Each row of numbers stands for one object and depends on some of the facts below. Use the named rows to name the rest.

Some objects and their rows:
graklume: [ 10 -14  -2 -17   0   8   7   5   7   4  14  22 -39  -9  25  -3  20  17
  31   1  -4   2  14 -10   3  -1  32  22  -3]
drifus: [ 14   4   5  14 -26   9 -19  38   8 -28  22  52 -54  17   3 -10   5  44
  -4   0  15 -26  13 -24   2  -9  11  22 -32]
soli: [  5  -7 -11 -22  -5   9  20  11  -4  -1  11  13 -24 -19  32   7   3  11
   7  -4  -2  -5  27 -20   0   7  36  30 -17]
dugrun: [  3  30   3 -53  36 -29  77  -1  25  13  -3  34 -29  10  13  14   5  10
  16 -52  23 -13   8 -36  37  13  56  16 -36]
gulor: [ -8  16 -11 -12  12 -12  -7  20  17 -18  -6  -2 -64   9 -15 -28 -29  15
  49   1 -29  -5  37 -25  11   1  21  27  21]
stotum: [ 15  -3 -19   3  -3   8  11   3  13  12 -15  12  -2 -25  40  15   6  29
  -1 -18  -6  -7  31 -29   8  -1  24  21  -8]
zaskekol: [ 28  13 -17  -9 -26  33 -29  10  27  15 -17  21 -47 -29  43 -14  23  28
  15 -12   2 -11  34 -15  24 -35  15   7  16]
fastubre: [  6 -11 -10 -19  -8   2  19  11   3   2   9  16 -31  -5  22   3  14  19
  24   8  -2  -3  14 -24  -1   3  33  23  -8]
babir: [  5  -2 -13 -33   3 -14  10  16  21   4  27  25 -49  10   2  -1  17  18
  36  22  -8 -19  23 -23   1   4  19  22  15]
brukleli: [ 21   5   5  12   4  -7  -7  -5   5  -2  12 -38 -17   4  -6  -1 -33 -14
 -29 -17   6  26 -14  42   3  -2 -16  11 -10]
vaklabrum: [ 22 -12  13 -22  -8   0   6   2   1   5   2 -11 -21   3  18   1 -14  -9
 -15 -13  -3  19  -6  28   6  -7 -20 -18   9]
pagal: [  9   6  27  23  25  -2  -4  -2   5  -8 -28 -25  -3   2 -15 -13 -42   6
   6 -25 -24  18  19   3  -3   7 -20 -13  35]
plifo: [ 19  -9  16  12  30 -11  18 -18  12  11   7  -1   7  -5   7  21   5  -6
 -11 -11   3  13  10  37 -12   9 -23 -14  20]
bredrik: [  8 -10  -4 -31   7 -25  16   5  10  -7  16  -1 -59  24  -8  10  -4 -16
  -1  13  -7  13 -11  15   2 -10 -43 -10  33]
baflak: [  9 -15  11 -26   0  -4  26   4 -12 -13   1 -12 -33  12   6   7 -12 -18
 -21  -3  -5  24 -17   8  -5  -2 -24  -8  14]
skovam: [  4 -20  39  16  15  -6  -3  16 -10 -32   6  27 -32  26  -7  -7 -32  -4
 -10 -19  -3  15   6   9  -4  10 -25 -19   2]
ropin: [ 22   6  19  23 -11 -19  -8   7  18 -12  25  13 -45  31 -15   3   1  12
 -20  -4  18   8 -19  52  -1 -11 -47 -14 -10]
pitreklar: [ 16  16   8  16  25 -11 -22   9  22  -7  -1 -18 -29  21 -39  -8 -27   0
  -8  -5  -5   1   3  10   2  -8 -38   1  48]
vusabom: [  7 -19  16 -15   7 -16  30  -4  -1  -6  -2  -2 -27   9   7   8  -6  -7
   1  -5 -11  29  -6  25  -2   6 -28 -22  13]

How the objects are related:
babir: nuplum klifel,vestigrim; rara zigi; magro d
badrek: nuplum faklar,troklufun,trugre; rara floflir; magro b
baflak: magro b
begu: stimemos gofluplen; magro a
besa: nuplum poplak,klusobram; magro c
bezak: magro a
bifo: nuplum meflar,pagal; rara duvur; magro c
boban: stimemos mubok,katam,ratel; nuplum kiren,vurem; rara godremuk; magro b
boskem: stimemos feno,laves; magro a
bradre: rara kenedre; magro a
bratrurak: rara plazevo; magro a
bredrik: nuplum rediplu,medak; magro d
brerek: nuplum sugrar; rara floku; magro a
broklefun: nuplum begu; magro c
brudresin: rara rotazo; magro b
brukleli: stimemos gulor,trugre; magro a
brure: nuplum klenel,begu; magro b
brurin: stimemos tutros,musis; rara traklefal; magro c
buton: magro a
dizok: rara pidrin; magro a
drabupe: magro a
dragi: nuplum stovak; rara zukligus; magro c
drastor: nuplum studrum,kapem; magro a
dredru: rara skedal; magro d
drezil: stimemos buton,tedrak,kemi,ratel; magro d
drifus: stimemos tutros; rara godran; magro c
drikeste: magro d
drofliti: magro a
dronar: stimemos klesol; nuplum tirusku; rara ziri; magro b
druzo: rara kasik; magro b
dugrun: nuplum vodim; rara plokla; magro a
dusol: magro b
duvur: rara lofler; magro b
faklar: magro c
fastubre: rara vuvan; magro b
febudir: nuplum trali,dizok; magro c
felibro: stimemos traklefal; nuplum zinon; magro a
feno: magro c
feplo: magro b
figem: rara grenos; magro a
fiklosor: magro b
fisil: stimemos grenos; magro d
fisu: rara vupa; magro a
fizes: nuplum golek,bezak,punol,fiklosor; magro b
flebotel: magro b
flegen: stimemos medruk; rara drifus; magro b
fleson: stimemos klesol; rara dizok; magro a
flofler: stimemos gulor,lumu; nuplum tresos,meflar; magro a
floflir: nuplum stepla; rara gofli; magro c
flokla: magro a
floku: stimemos tutros; nuplum luzo,skugon,plokla; rara febudir; magro a
floplun: rara golek; magro b
floras: nuplum bezak,kudranan,nazo; rara zinon; magro a
flufa: stimemos vupa,pagal; rara bifo; magro b
flutur: magro a
fuplu: stimemos traklefal,godran; nuplum plesitu; rara flutur; magro d
fuplubun: nuplum repa,trugre; rara pluklasa; magro c
godran: magro d
godremuk: magro a
gofli: rara tobrin; magro b
gofluplen: stimemos tutros; nuplum trali; magro a
gogri: nuplum floplun,drofliti; magro a
golek: magro a
goplas: nuplum bezak,meflar; rara brurin; magro c
gorim: nuplum bratrurak,tirusku,baflak,gofli,vuska; magro a
graklume: nuplum drofliti; rara druzo; magro b
grenos: stimemos pagal; rara fisu; magro d
grodek: magro c
grukir: stimemos medruk; nuplum plilam; magro a
gulor: rara ropin; magro d
gumal: magro c
kagral: rara zibepos; magro b
kapem: rara skobol; magro a
karugan: nuplum ploko,vuska,pedir; magro c
kasik: nuplum pastomas,tibrak; rara sidabok; magro a
katam: stimemos trugre; magro a
keke: nuplum dusol,pluklasa,kolel; rara badrek; magro b
kemi: magro a
kenedre: nuplum faklar,plesitu,feplo,vurem; rara madru; magro c
kenom: nuplum zustor,poplak,dizok,kolel; rara rodrur; magro c
kiren: magro c
kledruk: nuplum soli; rara zutem; magro b
klenel: magro a
klesol: rara drezil; magro c
kleson: magro b
klezis: rara babir; magro b
klifel: magro b
klurir: nuplum bezak,ludraplar,drabupe; magro b
klusobram: magro b
klusti: magro a
kolel: stimemos vusabom; magro d
kudranan: rara luzo; magro d
kula: rara begu; magro c
ladri: rara fastubre; magro d
lakli: nuplum stuflu,grodek; rara trotom; magro c
laves: nuplum klusti; magro a
lebrom: rara ratel; magro a
lebun: nuplum luzo; magro b
lofler: rara tutros; magro b
logren: nuplum soli; magro a
lopun: nuplum stovak; magro a
ludraplar: rara poder; magro b
lumu: stimemos vupa; magro a
luzo: rara kledruk; magro c
madru: stimemos medruk; nuplum vestigrim,floplun; rara tiso; magro c
maklis: nuplum ziri,katam,klifel,plibris; rara fleson; magro d
medak: magro c
medruk: stimemos tutros; nuplum flokla; magro c
meflar: rara floras; magro b
mibrik: rara plesitu; magro d
mistiskar: stimemos buton; rara stasos; magro b
mubok: stimemos tutros,skovam; rara floplun; magro b
muru: nuplum mubok,fiklosor; rara kapem; magro a
musis: magro d
mustin: nuplum plazevo,flufa; magro a
nazo: magro b
nesa: nuplum katam,feplo,klesol; magro a
nitri: nuplum figem; magro b
nobre: rara fuplubun; magro b
pagal: magro b
pastomas: stimemos tutros,skovam; magro d
pedir: magro a
pidrin: stimemos medak; rara zaskekol; magro b
pitreklar: stimemos sugrar; magro d
plazevo: rara kula; magro b
plesitu: rara goplas; magro a
plibris: magro d
plidran: nuplum buton,gumal,fisil; magro c
plifo: nuplum klusti,tresos,brudresin; magro a
plilam: stimemos ratel; magro b
plokla: rara fuplu; magro a
ploko: stimemos skipler; magro b
ploper: nuplum bradre,skuflufo; rara nazo; magro a
plugrer: stimemos sustes,gulor,kemi,trugre; rara brudresin; magro d
pluklasa: stimemos musis; rara kudranan; magro b
plupletrem: stimemos buton,tutros; magro d
poder: stimemos musis; rara brure; magro d
pokamus: nuplum kiren; magro b
poplak: magro a
posel: stimemos buton,skobol,tutros; magro b
pugrur: rara tuso; magro b
punol: rara stidi; magro d
puster: stimemos zutem,tutros; nuplum zaskekol,drabupe; magro c
rakek: stimemos tutros; rara stafim; magro c
ratel: rara laves; magro a
rebuk: nuplum rakek; magro a
rediplu: magro a
repa: rara zustor; magro a
rilin: nuplum vaklabrum,brukleli,stotum; magro a
robul: stimemos zutem,godran,plilam; rara ploko; magro d
rodrur: rara rakek; magro d
ropin: stimemos votron,plupletrem; nuplum mubok,klenel,stotum,flufa; magro c
rostu: stimemos stuflu; nuplum kolel; magro a
rotazo: rara stetror; magro a
sidabok: nuplum trali; rara maklis; magro c
skedal: rara dronar; magro d
skilo: stimemos kemi; magro a
skipler: stimemos tribrize,pitreklar,pagal,plilam; magro a
skobol: magro b
skotim: nuplum ziri,tedrak,lofler,godremuk; magro b
skovam: magro b
skubaklok: nuplum rediplu,bratrurak,zepli,klusobram,stepla; magro a
skufim: nuplum dusol,mibrik; magro a
skuflufo: magro d
skugon: magro d
soli: rara kagral; magro a
stafim: nuplum trodruska,troklufun; rara figem; magro a
stanoruk: nuplum flegen,poplak,boskem; magro a
stasos: rara sugrar; magro a
statir: stimemos rodrur; nuplum kagral; magro a
stepla: magro a
stetror: stimemos rebuk; rara plilam; magro b
stezes: stimemos mistiskar,lumu,ratel,sugrar; nuplum lofler,flutur; magro d
stidi: nuplum tedrak; rara dugrun; magro a
stotum: rara skilo; magro a
stovak: magro b
studrum: magro c
stuflu: stimemos tuso,ratel; magro d
subrik: nuplum lebrom,grenos; magro b
sugrar: rara dragi; magro b
sustes: magro d
tedrak: magro d
tibrak: magro b
tirusku: magro c
tiso: rara pagal; magro c
tobrin: magro a
tragru: rara kenom; magro c
traklefal: rara zitrin; magro a
tralar: nuplum kolel,skipler; magro b
trali: rara flofler; magro d
treskes: nuplum ludraplar; magro a
tresos: magro b
trestudrun: stimemos buton,traklefal,musis; nuplum brudresin,vurem,boskem; magro b
tribrize: stimemos tutros; nuplum bezak,drifus; magro d
trodruska: magro a
trofla: stimemos flufa; magro d
troklufun: rara ploper; magro a
trotom: rara troklufun; magro c
trugre: magro d
tuso: rara bradre; magro b
tutros: magro a
vaklabrum: magro b
vaskal: nuplum kleson; rara repa; magro a
vefles: nuplum rediplu,studrum,vuska; magro a
vestigrim: stimemos pagal; magro d
vodim: rara trodruska; magro b
voni: magro c
vore: nuplum zibepos,drikeste; magro c
votron: magro d
vudra: nuplum dredru; magro a
vupa: magro a
vurem: magro a
vusabom: nuplum dizok; magro b
vuska: magro a
vuvan: nuplum tirusku; magro c
zaskekol: rara vaklabrum; magro c
zepi: nuplum poplak,fiklosor,skugon,zaskekol,stotum; rara ladri; magro d
zepli: magro c
zepun: stimemos tutros; nuplum voni,ladri,gumal,trotom,skipler; magro c
zibepos: rara plifo; magro b
zigi: nuplum kudranan; magro c
zinon: stimemos sugrar; rara flebotel; magro a
ziri: stimemos plazevo,lopun,flofler,vupa; rara klesol; magro b
zitrin: nuplum fisil; rara punol; magro d
zotri: stimemos tutros,rebuk; nuplum dusol,medak; magro b
zukligus: nuplum feno,zutem; rara trofla; magro b
zustor: rara subrik; magro b
zutem: stimemos buton,sustes; rara drastor; magro a

Rows to name:
No name comes twice in this set of rows, the named rows included.
[  9  42  15 -44  57 -26  76  -6  36  21 -14  41  -8  10   5  19   8  14
  10 -60  31 -27  15 -50  31  11  63  14 -18] -> stidi
[ 16  17 -25  -3  -4  -6 -30  23  26  -7  25  -2 -58  15 -22 -12  -4  19
  19  16  -3 -17  -1 -15   9 -13  19  51   0] -> plugrer
[ 18  13  -8  -8  -7  12 -18  11   5   4  18 -27 -30  -4 -11 -14   0  16
  12   9  -3  -8  -1 -15 -12  -3  50  59  -8] -> ziri
[ 26  24   8  27  30 -13 -37   1  34   2  23 -27 -27  31 -58  -6 -15  -2
 -12   5  10  -3 -17  29  -2 -12 -36  17  45] -> stezes
[ 14  -2  19   5  24 -12  -9  19  17 -14   5  21 -26  23 -19   6 -18   4
  -9  -3  -5  -4  12  -7   1   0 -47 -19  42] -> votron
[ 30  -5   5  -5   9   2  11  -6   4  16   3 -14  11  -6  14  25  -1  -5
 -44 -16  12   5  -5  17  -8   0 -24  -2  14] -> boskem
[-12 -19 -30  -4 -20 -27  29  31  -3 -18  16  13 -33   5  -4  15  16  45
  35  62 -39 -21  40 -46 -38  27   4  32  13] -> rodrur
[  1 -14 -18  26   5  -3  28   4  -4  -2   3  15   5 -18  21  24  27  36
  11  24 -17 -12  34 -28 -32  20  16  36   2] -> fisu
[  4   1 -21 -50  -7 -14  18  26  16  -3   9  17 -55   8  10   1   4  17
  19  10  -4 -19  16 -44  13  -4  18  24  10] -> mibrik
[ 28  13   6  25  18 -11 -41  11  26  -7  21 -15 -24  30 -48  -3 -22   3
 -28  -1  10  -6 -17  14   0 -15 -39  13  36] -> drezil
[-10  32  24 -42  48 -27  65  13  18 -14 -18  53 -40  17   5  -2 -30  12
  23 -71  20 -13  25 -57  43  20  59   7 -41] -> traklefal

The same objects again, as new rows of numbers:
Some rows with their names:
pastomas: [ 77 -11 -24  25 -10 -15   7  49 -14 -37  11  -1  -7 -15]
flofler: [ 52  13 -26  -3  22  -1  42  14  -2 -59  39 -38 -30   1]
vuska: [ 33   3 -28  -6  -6 -21  33   4  -4 -25  42  -1  -1  -2]
kolel: [ 40 -18 -24  -6  -1 -30  22  24 -23 -44  33  -4  16  -2]
vaskal: [ 27  24   4   6   5   9  -5 -19 -12 -44  35  -2   2  -1]
plibris: [ 39 -21 -16   6  10 -15  18  19 -26 -24  32 -17   8   9]
ratel: [ 68  18  -4  -3   1  27  11 -44 -17 -41  13 -19 -50  14]
stezes: [ 66   0 -39   8  16   5  19  50 -20 -69  26 -37 -12 -14]
lofler: [ 17  10  -8  25  -4  -3 -12 -20 -33 -46  26  -9  -2  14]
pitreklar: [ 66 -13 -28  -2  16  -5  30  19 -29 -49  28 -30 -17  -4]
pedir: [ 32   0 -22  -1  -2 -17  38   6  -4 -23  41  -1  -4  -6]
statir: [ 32  10 -16   8  11 -14  28  19  -1 -31  49  -6   3 -13]
bredrik: [ 48 -14 -24   1  12 -16  36   8 -26 -32  25  -6  22  -7]
dronar: [ 15  22 -13  25  -7  -2  -4 -22 -29 -63  22  -2  20  -4]
sustes: [ 85 -22 -22   2  13  -1  34   1 -32 -31  16 -26 -31   4]
zutem: [ 59  22  -7  10 -17  25  -5  -9  -9 -56  11  -8 -37   2]
floras: [ 29  28  13   7  10   3   0 -23  -5 -48  32   0   6   9]
stanoruk: [ 38   9 -13   8  16 -17  43   7   4 -29  34 -10   7   5]
plidran: [ 37   6 -16   2  21 -15  35  13 -22 -23  32  -1   6 -12]

Which object is each row?
No name comes twice in this set of rows, the named rows included.
[ 89 -12 -24  20  -2  -7  14  36 -18 -35   6  -6 -17 -10] -> plupletrem
[ 30  -4 -21  34  20 -16  31   7 -24 -25  33 -20   5  -2] -> skotim
[ 75  -5 -25  44  -4 -16  25   3 -20 -23   9  -5 -33  -4] -> skobol
[ 25  14  -9  21  -7 -15   0 -25 -30 -56  19   0  11  12] -> zustor
[ 28 -14   7  -2  -5  39  13   0 -38 -91   2 -11 -24   3] -> grenos
[ 93 -11  -3  22   0  -2  35 -19   1  16   3   4 -48  10] -> tutros
[ 35  -4  -1  -6  -4  -9  -8 -14 -33 -53  19  -1  15  14] -> trali
[ 76 -23 -27   3   7  -2  25  12 -28 -32  15 -28 -32  10] -> tedrak
[ 39  15 -12   6   5   2   7 -41 -39 -78  22 -29 -32  15] -> plazevo
[ 60 -11 -23  15  17 -19  46 -17 -32 -41  23 -35 -49  13] -> pagal
[ -9  -1  26  17  -7  44  25  -7  -2 -61   6   8  -4  11] -> stafim
[ 71  34   0  27 -13  10 -13   6  12 -54   2  12  -7  -2] -> floku
[ 55   5 -53  20  -5 -16  28  19 -23 -59  25 -23 -23 -12] -> ploko
[ 48  16 -32  -3   4 -12  34  25  -1 -65  39 -27 -30  -3] -> brukleli
[ 90 -23  -9  16   6  -9  28  -3 -22  -7   7  -3 -24   6] -> musis

